((359, -220, -273, -216, -187, -674, -456, -32, 475), (-82, -723, 44, -415, 389, -460, -139, -180, -216), (-385, -481, 694, 24, 524, 195, -287, 216, -220), (381, 192, -700, 364, 120, 386, -543, 278, -110), (505, 350, -612, -284, -404, -317, 176, -62, 426), (343, -341, -653, -162, 222, -457, -498, 5, 150), (-230, 288, 639, 509, 244, 197, -221, 490, 600), (511, 207, -611, -608, -354, 234, 20, 86, -145), (34, 754, 223, 456, -74, 495, 89, 466, 516), (38, 444, -306, 685, 404, -167, 72, 199, 713), (-309, -69, 739, 7, 186, 690, 44, 233, -448), (-39, 154, -574, 192, 658, 504, 414, 69, -405), (-391, 302, 612, 386, 226, 31, 803, -81, 244), (-112, -613, 327, -476, 390, -418, -386, 142, 174))
The entry just right of the smallest entry is 44
The entry just right of the largest entry is -81
The entry just left of 658 -> 192
The entry just right of -391: 302
The entry just right of -612?
A: -284
The entry just left of the largest entry?
A: 31
The entry just left of 120?
A: 364
The maximum?
A: 803
The entry just right of 199?
A: 713

Read these off the grid that follows.
1) What is the 3rd-last entry, reading row by row?
2) What is the 1st entry, reading row by row?
3) What is the first entry in the row that holds the smallest entry?
4) What is the 2nd entry, reading row by row?
5) What is the smallest entry in the first column?
6) What is the bottom entry of the column that holds the smallest entry?
7) What is the entry directly below the smallest entry?
8) What is the last entry of the smallest entry's row?
[[  6  11   0   7 -14]
 [  9 -10 -30  -1 -16]
 [  5  -1 -22  -1   3]
 [  0  -4 -10   8   9]
 [ 17  -3 -16 -24   2]
 [ 12  -3  29  11  17]
 [  8   9  -1  -4  -1]
 [ 12  -8  13  -2  -3]
 [  6  12   2   7   2]
 [ 10  29  -1   5 -31]
 [  5   3   8  -2  -3]
 [  4  13   6   1   8]
 [  0  -6  -9 -12   8]
 [-12  -7   3  16   4]]
1) 3
2) 6
3) 10
4) 11
5) -12
6) 4
7) -3
8) -31

arr =
[[ 25 -10  -7  24  -5  -8  -7  24]
 [-27  28   7 -23  36  19  19 -15]
 [ -3  11   9  -2   6  10  10  -3]
 [ 12   1   4  11  -3   2   2  10]
 [  3  10   4   3  10   6   7   5]
 [  3   5   1   4   8   4   4   6]
 [ 12  -2  -7  12   8  -3  -2  16]
 [ 24  -8  -6  22  -4  -7  -6  23]
 [  4   8   7   4   4   7   7   3]
 [  4   4  -1   5   9   3   3   8]
 [ 12   2   3  11  -1   2   2  10]
 [  5   4   6   5   0   6   5   3]
 [ 25  -8   3  22 -16  -3  -3  17]
 [ 12   2  -1  12   4   0   1  13]]
Report the largest entry in the last column.
A: 24
The first entry in the row that holds the smallest entry: -27
The third smallest entry: -16
Report the 2nd entry on the diagonal from the top-right corner.
A: 19
Report the first entry, reading row by row.
A: 25
Report the last entry, reading row by row.
A: 13
The bottom entry of the column that holds the smallest entry is 12
Report the entry just right of the smallest entry.
A: 28
Report the last entry of the largest entry's row.
A: -15
The second entry, reading row by row is -10
The 5th entry, reading row by row: -5
The fourth entry, reading row by row is 24
The fifth-last entry, reading row by row: 12
Report the maximum.
A: 36
Report the bottom entry of the column that holds the largest entry.
A: 4
The entry just left of the largest entry is -23
Report the smallest entry in the last row.
A: -1
The entry just right of -10: -7
Report the 2nd-last entry, reading row by row.
A: 1

-143.3   -16.6   107.1    73.4  -150.8   112.5  -214.4   -93.6   -28.7  -198.7    89.5   172.9
Give the entry just left of 73.4.
Answer: 107.1
Give the entry just right of -28.7.
Answer: -198.7
Give the entry just left of the largest entry.
Answer: 89.5
The maximum is 172.9

Read these off the array that follows. Counting starts at 0.
1) Report the bottom-right entry.
2) Report the entry just right of -19.
3) Report the entry in row 1 and column 0.
4) Report the entry in the top-right corner.
5) Report the entry in row 0 and column 2.
6) Report the entry in the top-left corner.
7) Report the entry just left of 15.
[[-27 -29 -29  18 -29 -31  13 -29  10  16 -30 -26 -29]
 [ 16  17  23 -19  24  18  -6  24 -13   9  18  15  17]
 [-21 -23   8  10   9 -24  -9   9  21  16 -24 -21 -23]
 [-25 -27 -29  26 -30 -28   8 -30  29  -9 -29 -25 -27]
 [  5   5 -31  11 -32   4  13 -32 -13 -23   5   5   5]]
1) 5
2) 24
3) 16
4) -29
5) -29
6) -27
7) 18

[[5343 9176 7109 8218 7632 6077 6876 8717]
 [8989 4644 4663 7131 9355 6806 8368 5479]
 [4757 9382 7464 8120 8582 9538 3395 5901]
 [3160 4807 4700 4280 9282 5663 4080 3448]]
Find the entry directly below 8120.
Answer: 4280
The entry just right of 4080 -> 3448
Find the second largest entry.
Answer: 9382
The second smallest entry: 3395
Find the minimum.
Answer: 3160
Find the entry in the top-left corner.
Answer: 5343
The largest entry in the first column is 8989
The entry directly above the largest entry: 6806
The 3rd entry in reading order: 7109
Find the second entry, reading row by row.
Answer: 9176
The entry just right of 4280 -> 9282
Find the 2nd entry on the main diagonal.
Answer: 4644
The entry directly above 8368 is 6876
Find the entry directly below 9382.
Answer: 4807
Find the entry directly below the largest entry.
Answer: 5663
Find the entry directly below 8717.
Answer: 5479

A =
  2.692   17.818  -12.932  -15.584   12.637  -24.728    7.773    6.980   12.739
  2.434  -16.535   11.907   17.203  -11.832   12.785   -9.917   -4.120  -13.254
  2.967   19.193  -12.939  -14.979   13.486  -24.734    6.002    7.363   13.394
  6.413   19.408   -7.119   -2.636   13.600  -21.801   -4.798    7.869   13.297
  4.607  -16.343   15.138   23.515  -11.615    9.854   -9.714   -3.785  -12.958
  6.927   18.751   -5.939   -1.118   13.293  -20.833   -5.336    7.825   12.461
  4.385  -16.410   15.146   23.500  -11.722   10.009   -9.840   -3.970  -13.171
  9.496    7.358    4.387   13.069    5.294  -11.742   -8.053    5.496    3.997
  2.600   13.459  -11.731  -15.606    9.874  -23.329    9.672    5.930    9.747
  9.601   -0.249    9.536   19.280    0.046   -5.744   -8.480    3.385   -1.476
The entry in the bottom-left corner -> 9.601
The 1st entry on the diagonal from the top-right corner -> 12.739
The top-left entry -> 2.692
The second largest entry -> 23.500
The bottom entry of the column that holds the largest entry: 19.280
The entry directly below the largest entry?
Answer: -1.118
The entry directly below 6.980?
Answer: -4.120
The last entry, reading row by row?
Answer: -1.476
The entry directly above 2.967?
Answer: 2.434
The entry just right of the largest entry?
Answer: -11.615
The top entry of the column that holds the largest entry?
Answer: -15.584
The entry directly below -9.840?
Answer: -8.053
The second entry in reading order: 17.818
The 3rd entry on the diagonal from the top-right corner: 6.002
The entry directly above 4.385: 6.927
The entry just right of -4.120?
Answer: -13.254
The entry just left of 9.747?
Answer: 5.930
The entry directly below -5.939?
Answer: 15.146
The smallest entry in the last row -> -8.480
The last entry in the row that holds the smallest entry?
Answer: 13.394
The entry directly below 23.500?
Answer: 13.069
The entry just left of the smallest entry -> 13.486
The entry just left of 10.009?
Answer: -11.722
The entry just right of 5.294?
Answer: -11.742
The entry just left of -9.917 -> 12.785
The entry directly above the largest entry?
Answer: -2.636
The entry directly above -16.343?
Answer: 19.408
The entry directly below 5.294: 9.874
The 3rd entry on the main diagonal?
Answer: -12.939
The entry directly above 9.496: 4.385

Questions about the array below.
1) Read off the first entry in reading order.
2) Read off the entry in the bottom-right corner.
3) Read off the top-right entry.
4) Read off the entry in the bottom-left corner.
5) Read off the entry just left of the smallest entry.
6) Read off the fourth entry, reading row by row.
7) Read off the entry directly below -18.
8) Read off the entry directly below 14.
[[ 14   3  17  -2 -14 -20 -18 -19 -24   9  12  -1]
 [ -7 -17 -12  -4   0  10  19  11   7  -6  -3   0]
 [ -7 -12  -1   6 -14 -13  -7 -12 -12   6  -2 -13]
 [-14 -21 -21 -10  -4  11  19  10   7 -14 -12  -3]
 [-13 -15 -25 -12   6  25  30  22  21 -19 -14   6]]
1) 14
2) 6
3) -1
4) -13
5) -15
6) -2
7) 19
8) -7
